data =
36 10 33 42 -46 -27 -40 -40 -25 17 -23 29
-36 12 -12 -34 40 1 39 27 1 -9 34 -14
1 -30 -9 -20 43 -31 -3 1 -15 -43 4 -26
-16 -33 -15 -5 -42 -41 -11 -10 -36 20 -32 40
31 44 19 17 39 30 -39 4 19 -26 40 -35
10 41 13 31 36 28 -4 -2 33 -14 43 -33
-23 22 -10 -42 33 40 53 17 4 2 28 12
-4 7 44 42 -32 -35 -23 -46 -28 37 10 46
-9 -1 0 28 -26 33 -15 12 26 12 -3 3
data[0,0]: 36
data[8,9]: 12
data[4,8]: 19
data[7,7]: -46
data[2,2]: -9
data[3,1]: -33
data[:, 0]: [36, -36, 1, -16, 31, 10, -23, -4, -9]
data[6,5]: 40
data[2,7]: 1
data[2]: [1, -30, -9, -20, 43, -31, -3, 1, -15, -43, 4, -26]
data[5]: [10, 41, 13, 31, 36, 28, -4, -2, 33, -14, 43, -33]
data[3,9]: 20
data[5,4]: 36
data[7,1]: 7
data[3,8]: -36
data[4,5]: 30
data[5,6]: -4
data[1,4]: 40
data[6]: [-23, 22, -10, -42, 33, 40, 53, 17, 4, 2, 28, 12]
data[5,8]: 33
data[2,8]: -15
data[:, 11]: [29, -14, -26, 40, -35, -33, 12, 46, 3]
data[5,3]: 31
data[2,9]: -43
data[5,1]: 41
data[:, 4]: [-46, 40, 43, -42, 39, 36, 33, -32, -26]
data[4,2]: 19
data[8,11]: 3
data[6,6]: 53
data[6,4]: 33
data[:, 9]: [17, -9, -43, 20, -26, -14, 2, 37, 12]
data[6,7]: 17
data[:, 7]: [-40, 27, 1, -10, 4, -2, 17, -46, 12]

W =
-1.071	-0.138	0.178	-0.056	-0.125	1.887	-0.195	0.744	-1.048	-0.623	1.436	-0.734	0.598	-0.277	1.355
-0.320	-0.839	-0.553	-0.877	0.241	-1.538	-0.081	-0.604	0.639	0.757	-1.555	-0.033	-0.845	-0.254	-1.232
-1.081	0.596	0.938	0.083	1.001	-0.434	0.316	-1.324	1.360	0.867	0.942	-0.927	-1.799	-0.337	-1.750
0.051	0.543	-0.476	0.560	-0.194	-0.423	-0.979	-0.163	-0.527	-0.590	-0.195	0.119	1.985	0.770	1.902
-0.785	0.495	0.431	0.261	0.368	-0.158	-0.476	-1.214	0.715	0.083	0.899	-0.425	-1.666	-0.245	-1.468
-0.343	-0.680	-0.510	-0.982	-0.137	1.037	0.140	-0.497	0.667	-0.337	0.163	-0.345	-1.862	-0.506	-1.352
0.178	-1.289	-1.226	-1.118	-0.771	-0.756	-0.493	0.908	-1.030	-0.716	-1.347	0.421	1.433	-0.173	1.395
-0.628	0.078	0.311	0.266	0.305	0.434	-0.705	-1.105	-0.487	-0.869	1.262	-0.314	0.786	0.771	0.560
-0.006	-0.225	-0.974	-0.551	-1.284	-0.890	-0.701	-1.024	0.081	-0.555	-1.514	0.146	-1.603	0.518	-1.177
W[0, 0]: -1.071
W[4, 11]: -0.425
W[2]: [-1.081, 0.596, 0.938, 0.083, 1.001, -0.434, 0.316, -1.324, 1.360, 0.867, 0.942, -0.927, -1.799, -0.337, -1.750]
W[0, 4]: -0.125
W[1]: [-0.320, -0.839, -0.553, -0.877, 0.241, -1.538, -0.081, -0.604, 0.639, 0.757, -1.555, -0.033, -0.845, -0.254, -1.232]
W[:, 7]: [0.744, -0.604, -1.324, -0.163, -1.214, -0.497, 0.908, -1.105, -1.024]
W[0]: [-1.071, -0.138, 0.178, -0.056, -0.125, 1.887, -0.195, 0.744, -1.048, -0.623, 1.436, -0.734, 0.598, -0.277, 1.355]
W[8, 4]: -1.284
W[5, 14]: -1.352
W[1, 7]: -0.604
W[5, 1]: -0.680
W[5]: [-0.343, -0.680, -0.510, -0.982, -0.137, 1.037, 0.140, -0.497, 0.667, -0.337, 0.163, -0.345, -1.862, -0.506, -1.352]
W[:, 4]: [-0.125, 0.241, 1.001, -0.194, 0.368, -0.137, -0.771, 0.305, -1.284]
W[1, 8]: 0.639
W[6, 9]: -0.716
W[4]: [-0.785, 0.495, 0.431, 0.261, 0.368, -0.158, -0.476, -1.214, 0.715, 0.083, 0.899, -0.425, -1.666, -0.245, -1.468]
W[5, 7]: -0.497
W[6, 6]: -0.493
W[3, 5]: -0.423
W[6, 0]: 0.178
W[8, 6]: -0.701
W[:, 13]: [-0.277, -0.254, -0.337, 0.770, -0.245, -0.506, -0.173, 0.771, 0.518]
W[5, 0]: -0.343
W[5, 5]: 1.037
W[3, 11]: 0.119
W[6, 4]: -0.771
W[:, 3]: [-0.056, -0.877, 0.083, 0.560, 0.261, -0.982, -1.118, 0.266, -0.551]
W[0, 9]: -0.623
W[0, 10]: 1.436
W[0, 8]: -1.048
W[6, 10]: -1.347
W[:, 0]: [-1.071, -0.320, -1.081, 0.051, -0.785, -0.343, 0.178, -0.628, -0.006]
W[4, 7]: -1.214

x = [56, 60, 53, 48]
x[0]: 56
x[-2]: 53
x[-3]: 60
x[3]: 48
